Below is a small trained network, with its code and all its weights. Each question gives an input and a class and asks what happens when units are switched off, that is, made to give their printed mean instead of their output.

import numpy as np


def w(rows, s, z=0):
    codes = np.array(rows[::2]) - 128.0
    scale = np.full(codes.shape[1], s)
    scale[-1] = z or s
    return codes * scale


def f(y):
    return y / 2 * (1 + np.tanh(0.7978845608 * (y + 0.044715 * y**3)))


def log_softmax(a):
    a = a - a.max(-1, keepdims=True)
    return a - np.log(np.exp(a).sum(-1, keepdims=True))


def net(x, mask):
    res = np.array(x, float).reshape(1, 5) / 4 @ E
    y = f(res @ A[0][:, :-1].T + A[0][:, -1])
    res = res + np.where(mask, y, B[0][:, -1]) @ B[0][:, :-1]
    return log_softmax(res[-1] @ U[:, :-1].T + U[:, -1])


A, B = {}, {}
E = w([
[102,117,120,127,119,97,122,135],'x0',
[189,119,131,100,144,155,159,125],'x1',
[113,32,164,128,4,189,97,57],'x2',
[83,165,120,119,126,108,67,105],'x3',
[206,161,79,174,70,81,107,92],'x4',
],0.011)
A[0] = w([
[179,72,192,137,100,140,63,111,83],'N0',
[131,82,120,124,122,114,163,97,5],'N1',
[127,67,107,131,46,181,93,109,77],'N2',
[189,143,132,231,53,71,150,55,107],'N3',
[149,72,137,47,108,52,164,107,226],'N4',
[82,159,69,174,114,198,154,112,161],'N5',
[107,140,146,169,80,202,137,87,55],'N6',
[88,66,150,90,42,141,162,2,80],'N7',
[34,98,187,90,170,191,185,37,82],'N8',
[238,113,48,155,50,96,65,66,88],'N9',
[115,93,142,91,44,164,121,93,64],'N10',
[55,71,220,53,143,188,127,126,90],'N11',
[173,123,103,112,111,134,89,130,83],'N12',
[203,91,107,205,85,67,79,57,81],'N13',
[152,147,103,173,96,157,103,122,174],'N14',
[55,98,116,167,114,144,78,140,212],'N15',
],0.0094,0.0028)
B[0] = w([
[209,158,101,153,178,93,107,141,188],'N0',
[118,129,135,86,165,107,147,134,134],'N1',
[176,177,91,186,119,54,184,76,219],'N2',
[80,70,125,70,124,186,59,160,219],'N3',
[92,136,166,115,85,129,77,116,156],'N4',
[130,136,194,108,132,157,170,173,136],'N5',
[78,229,114,174,141,121,107,98,176],'N6',
[155,193,57,232,173,13,158,11,246],'N7',
[90,135,184,75,97,177,54,163,197],'N8',
[80,31,157,150,84,179,118,198,239],'N9',
[142,202,91,182,171,59,154,122,208],'N10',
[48,32,175,105,54,161,26,245,213],'N11',
[98,139,66,152,185,178,92,146,142],'N12',
[82,86,166,2,81,154,75,170,215],'N13',
[100,131,168,132,122,179,78,131,162],'N14',
[151,141,128,192,98,152,90,173,174],'N15',
],0.0073,0.013)
U = w([
[67,19,158,79,114,217,54,167,254],'0',
[141,251,41,165,198,40,208,120,2],'1',
],0.011,7.9e-05)

Each question gives the input, the list of numbers given to net, and the class t.
The units are the neurons (one row each of A and B). Each row of codes is followed by its name. A weight is (code - 128) times the scale printed after its matrix; where a second scale follows, it is the last column's (A, B and U).
mask holds one flag per neuron, in row order. A switched-off neuron (its flag False) gives its mean, the last column of its row in B, instead of its output. The means were averaged over made-up inputs and are rounded, as every weight is.
A unit's drop is (log p(t) with every unit on - log p(t) with that unit switched off) / (log p(t) with every unit on - log p(t) with every unit switched off).
The circuit of an input: a set's keep is (log p(t) with only the set's units on - log p(t) with every unit switched off) / (log p(t) with every unit on - log p(t) with every unit switched off). Starting from the 12 units with the biggest drops (on a tie, the unit counted first), units are removed one at a time, each time the one whose removal leaves the highest keep (on an exact tie, the one counted first), for as long as the keep stays at least 0.8.
circuit, biggest first: the units of the circuit, biggest drop first
top k neurons: the k neurons with the biggest drops, biggest first
drop when u is switched off: that unit's drop, to one decimal
input [3,1,6,-1,3], class 1: top neuron	[N7]
input [0,-6,-4,-1,4], class 0: top 3 neurons	[N7; N2; N10]
input [6,3,3,-4,-2], class 1: circuit, biggest first	[N9; N13]
input [7,-3,-2,-6,3], class 0: top 2 neurons	[N7; N2]
input [-3,-5,-8,0,-8], class 0: top 3 neurons	[N7; N2; N10]
input [7,-2,6,0,4], class 1: top 2 neurons	[N7; N2]
input [6,5,5,7,-4], class 1: top 2 neurons	[N7; N9]
input [5,0,7,-8,4], class 1: top 2 neurons	[N7; N2]
input [-1,4,2,-5,-1], class 1: top 3 neurons	[N9; N13; N3]
input [6,0,8,-1,-6], class 1: drop when N10 is switched off	0.1
input [8,-1,-4,7,5], class 0: drop when N7 is switched off	0.3
